Each row has a hidden stage along a path, written after it and counted from one end. A new block has a new path.
[-104  -58  189  -18  185 -264  125  101   27 -268  419   77   75  506
  -72   62  -84    7    7 -193 -136  -35 -133  190 -280  211   53    7
 -219 -273 -462 -374  157 -243  249 -133  159  286 -194 -223  211    2
  257 -119  111 -213  296  416   45] -> 0
[-158  -86   84  262  163  249   35   69  299 -460  319  -26  317  118
 -113   21 -150   39 -126   79   43  -53 -106   -4  -25  129  201 -213
  -41   -6 -295  -83  197 -103  356   11   -3   44   58  -63 -231 -216
   -3  -97  227   98  150  293  150] -> 2
[-179 -144   45  245   57  252  -72  -25  113 -100   45 -196  258 -273
  -72 -188 -402  -92  -79 -162  213   -7   74  147  159   14  -98  176
  231  443  202  207  114  100   -6  362 -212 -108   47   21 -346 -283
 -275   -2  129  171    5   22   34] -> 22
[ 167  296  -82  250  112  -63  127  360    1 -353  -27  131   20  397
  -31  199  273 -121   18  170  102  347 -307 -135 -328  248  380 -316
 -228 -353 -387  -42   52 -121  250 -351  332  182 -164  -58  114  335
  248  242  184 -168   60  473   -4] -> 4
[-203  219  -24  124   30   98   71 -304 -242  -79 -157  -40  241   50
 -337   60  -63  -23  -28 -162  -14 -112   21   52 -141  133 -269  -10
  118 -162  385 -106   25 -157  -36   14 -149   60 -148  -22 -286  -58
 -192 -115   19  160   49  308  121] -> 10
[-359   63   77  284   62  319 -120 -208  168 -246  107  -66  308 -127
 -223   16 -415  -19  -55  -35  111 -202   83   44   92  -37  -76  -37
  144  129  260  -12   65 -103  158  365 -190 -188  -56   38 -462 -364
 -239 -178  285  220   39   96  212] -> 13
[  16   57    5   10   44 -162   89 -110 -293   66    2   31   46  384
 -190   20  202   45   70 -184 -171  -89   22   45 -269  153 -186  -10
 -134 -305 -118 -243  136 -207  -44 -180  145  259 -199 -151  133  179
  -46  -12  -64  -14   74  199   91] -> 8
[ -70  -40  -41  223  117  143  -75  -11   75 -155  462   71   21  415
 -132  154 -135 -142  252   32 -107 -149   32   62   20   36   33  -23
 -267 -181 -579 -161  192 -364  124  -38  178  159 -152 -231   84  -31
  158 -152  231  -11  150  115  117] -> 9
[ 111 -149    0   71 -202  344 -220 -421   51 -397   23  -60  419   -2
  -69 -181 -120  -10   76  330  213 -157 -176 -199  -59  -93  207 -179
 -272  312   10  257  137    4   61  176   96  159  113 -207  -85 -116
 -342   86  216  -84   96  332  -80] -> 9
[ -60  179  -46   69   98 -115  -19   41  -62  143  -18   23  -18  173
  -37  202  122 -204  128  -23 -179   17  -90    7    3  175   34 -229
  -71 -158  -16   30  107 -116   29  -83  236 -166 -291  -40    0  323
   26  -53  202    8  -13   32   88] -> 14
[-249  154   40  648   12  425   47  182  154  -97   62   59  375 -229
    6  135 -221  -85   53  -28  166   81  296 -296   55  366 -228 -134
  228 -112  -49  171  344 -265   61  433 -172 -353 -171  144 -697  -47
 -303  147  266  465 -303   12  328] -> 24
[  10 -108    4 -184   94 -338   24  141 -147  348   56 -184 -237  237
    7 -154  132   51  105 -203 -181 -109  -22  255  -82  -65  -51  263
 -130   80  -94 -171   33   64  -50 -124  337   56 -103  -72  371  365
  -65  -13 -163 -127    3  -60  -77] -> 15
[-199   38 -248   13  153  394 -145  -30  -22 -260 -299 -190  128 -327
 -253  -14 -186 -304 -302  -38  238   47 -332  301  265 -195  228  -21
  232  519  497  221 -165  236  196 -169  -91  -35  144  -23  -77 -410
  -80  -77  114   71  193  100 -130] -> 11
[  60  136 -224  111 -109   10  -48  304 -335  151 -180  244  -50   30
  145   98  163 -340  198 -151   97  159   40 -142  -75  293 -163  123
 -141  -69 -338  119  220 -291 -177  -89  202   45 -280 -175  220  160
    0  301  -54   82 -115   64    6] -> 24
[ -85  133  -71  222   39  273  107 -316  -50 -182  -61 -227  307  -17
 -317  -38  -83   31   23   98   65  -91  -66    9  -58   45  -68  -18
   83   16  329   69   24  -24    8    0 -104   53   58   22 -377   93
 -266  -94   14  156    4  385    6] -> 9
[-107   24  -45  185   85  115 -218  -72  223 -183 -238  -50  138 -172
 -113 -198 -214  -57 -102  138  198 -125 -167   13   56 -280  425  -61
   71  468  264  207  -60  145   70  288  -40  -97   -3   28 -131 -353
 -264  -49  197  119   63  -62  107] -> 14
[ -18   32 -250 -274 -149   36 -240 -155 -111  116 -503  -84  229 -565
   63 -213  228 -344  -26   95   50  -35 -314  -67  305  128  130 -190
   59  612  438  578   45  290 -278   -4   25 -278    4  -26  -93   16
 -264  -35  -73  172  -33  120  -58] -> 21
[-158 -165   -2  237   66  195 -102  450  174 -107  183 -156   49 -167
   94 -222 -260 -101  -12  -91  289   75   31  126  123  -60  116  329
   70  388 -245  113   91   64   76  252   60  -35   79   23  -14 -195
  -52  133   25   64  -88    6  -19] -> 25
[-207  151 -160 -118  164  -36 -126  477  166 -165   81  -73 -102   25
  -53   36  345 -148  -79  104  -62   35 -335  130  159   37  399 -227
 -113    0 -265  -66  -80  126  234 -374  356 -118   15   66  154   53
  353 -160   18  -10   40  229  101] -> 7
[-168 -152   74  120   83  221  -81 -322  112 -155    4 -280  288 -110
 -238 -221 -311   73 -122  -10   92 -219  -53  170   62 -210   68   59
  142  386  395   82    9  144   82  257 -130    7  114   -9 -256 -256
 -361 -157  118   85   95   69   13] -> 12
[ -69  121  -50  444  217   14  -33  427  267 -122   -7  -84  -95  -25
  -30 -118 -283 -123   11  -16  280  194  -43  132   15 -121  347  189
  132  277 -101  128  -53   85   69  245    2  -82  -69  128 -125 -113
   19  100  172   75  -36  -22   72] -> 21
[ -37  498 -472  113  176  188  215    2 -258 -249 -367   47   86  -29
 -362  268  247 -389  -34   33   35  207 -373   80    6  315   57 -151
   97 -158  169  109  -86 -145  -13 -624  -90  121  -72  -46 -155  103
  211 -110 -119  210  174  612  -36] -> 4
[-104 -159   25  200   61  212   -7 -144  -31  -36  -27 -196  206 -201
 -121 -184 -416  -66 -100 -263  189   -6  101  222   81    2 -227  257
  229  433  289  143  103   90  -28  270 -238  -14   38  -36 -267 -242
 -341   41   72  130   65    4  -31] -> 20
[ -59 -239 -157  160   74  333 -218 -246  279 -138   41  -49  243 -110
 -152 -248  -14   21   26  273  -48 -430  -63  -97  234 -240  343 -134
  -96  428 -188  175  194  -44   12  129  -16   21  153 -131 -102 -393
 -326 -251   34  361   78 -149  224] -> 9
[-146  123  -68  -50 -201  191 -146   29 -162 -183 -315  -86  376 -489
   53 -118  -49 -318  -84  -37  330  199 -211  -60   93  257  -53  -39
  136  370  428  437   30  175 -111  159  -60 -169  -22   20 -260  -65
 -163  176   56   20  -82  432 -120] -> 25
[-266  -64  103  -53 -109  181 -189  176  -32 -172   14 -144  274 -354
   95  -76 -219 -216 -170 -213  265  165  -72  127  152  195 -161   13
  141  341  251  200   61  199  101  223    5 -227   -5   28 -197 -168
  -82  135  191  -70  -31  223  -68] -> 23
[  46  202  -39   53   -6 -153   22 -273 -106  -78 -199   43  234  180
 -216  -68  292   19   90  123 -133 -117 -152 -166 -214  165  122 -285
 -117 -164   69   38   93  -92 -150  -56   51  125 -167  -60 -124  151
 -124 -114   -5  109   42  348  183] -> 7
[   2 -306  -34 -338  -45    6  -28   13 -306  212  109 -203  -25  163
    9  -92  275   47  -28 -188 -184 -161  -47  188   -3   16 -233   98
 -205   59 -127 -181  160   44   99 -349  402  150   63 -209  424  275
 -148   60 -188 -141   24   14 -162] -> 10
[  67  386 -269  319  -42   43   88   12 -277   57 -414  141   78  -83
  -91   58   19 -299  206  -34  181  182  -13 -156 -134  256 -103  108
   65  -24  128  266   73 -217 -305   42  -93   10 -264  -25 -189  173
 -147  186  -45  225 -107  261   36] -> 22
[-116   49  112  -66   51 -299   98   15 -315  317   -4  -34  -72  227
  -56   54   43   19   32 -432 -194  -27  151  183 -186  230 -437  124
   15 -216  108 -261  130 -105  -43  -24  137  -36 -297  -46   71  290
 -114   31  -24  -27  -17    5   67] -> 16
[  16   24 -103  207  145 -103  -83  498   77   99  148  109 -301  221
  127   59  -48 -195  158 -114   45  114   29  102   16    3  154  144
 -158   46 -540  -60  108 -134   92  -20  303  -42 -217  -76  284   92
  150  149  137  -28   -6 -177   69] -> 19
[-121  -29   25 -207  -53  167  -21 -367 -127 -382  -96 -141  497 -159
 -208  -54   48  -90 -249  -45   30  -12 -303   81    7  270  -79 -305
   42  162  386  127   68  155  106 -167 -101   68   88 -109 -249 -135
 -125 -119   75  -31  229  581  -58] -> 4
[ 153   81 -223 -236   89 -366   23  193  -57   59 -207 -135 -169  201
 -106 -313  563   71   76  184 -119  -90 -374   67 -156 -111  466   45
 -251   92 -206  -37 -109  168 -131 -427  376  263   66  -33  425  326
   95  -88 -384  -52   47  309  -32] -> 6
[ -90  278 -169  357  260  -96  318   39    3 -101  135  233    6  430
 -259  123   52   30  234  -12 -198 -219   41  -82 -292  227   10  139
 -132 -468 -517 -350  203 -586   -7 -195  -51  250 -240 -129  -53   58
   86 -225 -189  355  112  348  291] -> 0
[  -7  -14  129  109  288 -427  282 -129  -17  118    9  -26  134  408
 -247 -140  271  252  -35 -167 -395 -217  -10   42 -324  197   47 -117
   28 -293 -112 -280  216 -145  -74  -85  -32  230 -187  -51  -56  159
 -121 -264 -162  213  113  130  296] -> 2
[ -55  132  -69   -9   58 -306   58  243 -365  290 -196   51  -87   71
   -1    2  138 -258   70 -394  -55  159   11  143 -105  284 -228  183
   81  -77   -5    6   92 -101 -246  -64   77   62 -320  -73  153  178
   66   92 -118   27  -35   72   18] -> 24
[-126  122  113  231   14  106  208 -468  -90 -286   76  -18  499  164
 -344   -7  -73  163    6  -66  -78 -172   75 -105 -270  341 -303 -136
   40 -297  140 -144  212 -260  -24   90 -269  165  -88  -61 -511  -33
 -253 -172   23  234  102  554  224] -> 4
[ -54    3  145  154   22 -248 -216  403  320  -99  191   76 -113  364
   81 -252  205  293  136  251   13 -227   -8 -206 -271 -257  534  -44
 -373 -101 -581 -258   58  -70  154  237  476   46 -100   42  270   28
  -14   51   68  -44 -141  -44  302] -> 10
[-112  145 -272  263  161  387 -152   -5  129 -240 -256  -19  105 -327
 -141  116 -336 -444 -123   39  260  141 -240  146  312  -63  261 -123
  204  502  307  386  -50   94  134   19 -149 -214  -27  -19 -248 -345
  -75  -23  327  166  158   -3  -30] -> 16
[ -77  207 -205  330  170  152   22 -337  119   22 -266  -99  176 -177
 -282  -53 -169 -144  101  151  -13 -170  -79  -11  137  -55  171  -57
  194  278  386  297   21  -34 -167  173 -230 -163  -82   51 -440  -49
 -312 -247   81  387   24   33  150] -> 15
[-177  201 -111  166   91  388  146 -297 -236 -253  -25 -152  346  -29
 -367  265 -124 -233 -107 -153   28  114  -99  162   50  317 -341 -172
  199 -137  402   42   53  -97  128 -241 -184   19  -43  -54 -430   22
  -48 -100  165   98  138  471  -46] -> 8
[  94 -149    3   65   65   63  217 -421 -177 -209  -71  -30  359  173
 -228 -143  -60   99  -87  -90  -34 -160  -97   21 -276  141  -95   44
  -36   58   59  -63  225 -155   17 -112 -154  388   25 -254  -48  -83
 -332  -27 -122   96  244  366  -40] -> 1
[-188   44 -102  357   45  305 -159  181  254 -223  -27  -56  230 -351
  -13 -148 -303 -238   26   94  312   42  -50  -32  213   -5  226   85
  156  442    4  356   69   27  -39  365 -151 -175   20   64 -343 -323
 -119    0  155  253  -64   96  104] -> 24
[  70  301 -243  275  111    0 -116  417   46 -142  -82  191 -272  256
   25  184  -28 -321  188  156  203  200 -216  -13  -90 -108  450   11
 -235  -15 -367   41  -75 -170  145 -129  352   33 -235  -85  302  102
  224  198  234 -125   39   67  -25] -> 14
[-252 -217  -77  132  136  370 -208 -105  300  -76  201 -152  177 -164
 -111  -75 -198  -77  -13  116  -66 -338  -24   81  365 -182  175  -91
   28  391  -56  109  153   -6  166  151   16 -197  102  -57 -173 -306
 -213 -277  179  268   56 -192  157] -> 12
[-157  206   48  215   51    9   95 -313  -41 -142 -116 -151  268   81
 -371 -165  -68  184   22   10   28 -193   11   -2 -229  -14  -45   58
   95  -86  361  -97  -29  -58  -86  177 -163  109  -46   81 -374  -27
 -268 -165  -53  183   -5  376  172] -> 9
[  95   17 -192  312   36  246  -44 -348  -99  -87 -204   51  119   55
 -206  -61 -296 -136  122   44  156 -142    0  -13  -64 -167   50  160
  -33  272  101  154   86 -203  -94  143 -122  186  -79 -199  -49 -205
 -355   41   89  160  126   -1   -6] -> 14
[ -73  255 -171  338  130   68   84 -186  -23   78 -309  -56  160 -214
 -220  -30 -152 -196   75  -61   43   10    7   15   78  148  -54   14
  268  192  377  288   60  -33 -233  175 -284 -168 -160   79 -467   -1
 -256 -106   38  367  -24   89  146] -> 20
[-279 -127  259  265   38  119 -120  -23  225 -113  193  -90  263 -131
  -28 -137 -422   98 -101 -205  115 -105  217   64   43   52 -162   23
  158  224  118  -17  177   30  132  533 -151 -242  -74   79 -418 -304
 -303  -20  289  152  -28  -75  238] -> 19
[-204 -507  167 -373  164 -184 -220  100  152   23  208 -277   40   29
  -60 -420  150  204 -315 -215 -206 -326 -140  376  149 -241  213   -5
  -31  431 -108 -206   59  346  176  -54  203  105  190  -81  323 -352
  -59 -269 -104  -53  192 -180  107] -> 7
[  83 -311   38  234  308 -183  -11  157  143  274  283  -70 -241  364
    3 -112 -202  -21  116 -217 -169 -112  129  281   36 -171  121  214
  -60  213 -458 -109  211  -79   39  104  161  109 -144 -168  280    6
  -71  -49  124   19  125 -462   80] -> 17
[-149  347 -200  223  -14  151  -43  -57   22 -133 -441  -43  119 -322
 -188 -148 -138  -48  -19  105  285  -49  -90  -66  -33  -92  125  125
  149  289  480  182 -129   59  -79  185 -149 -175  -17  163 -343 -127
 -313   17  -44  278  -85  225   96] -> 16
[   0   92  104  -39    4 -155  -43  -39  -63  -11 -408 -207  157 -176
  -26 -146    7  -36 -228  -74  148  189 -244   87 -106   24  152 -176
  159  309  650  230  -82  393   54  114   76 -175  -73  119 -141  167
 -282  167  167 -138  -17  137  -94] -> 16
[-324 -111  173  107   82  227  -11 -283  118 -249  222 -279  390  -48
 -311 -162 -233  185 -150  -99   -7 -250   47  161   32    0 -160  -16
  151  102  270 -124   71   58  142  203 -185   -4  113   45 -430 -267
 -239 -266   83  153   81  261  160] -> 8
[-155 -134    7   60   34  135  -33 -324  -17  132  -93 -173  247 -253
 -131 -165 -200   14  -62 -175  -54 -231  111   98  153   47 -256   49
  193  354  374  132  170   69  -83  234 -189 -189   -5   -5 -332 -124
 -456 -133   17  283   10  -90  109] -> 17
[  -9  251 -179  144  -49  114  -94 -260   41 -113 -502  -83  213 -276
 -170 -203  -11  -51   19  289  202 -110 -227 -162  -36 -151  324  -71
   54  368  522  340  -98  133 -129  179  -55 -120    5   87 -267  -16
 -400   -9    7  202  -58  211   36] -> 14
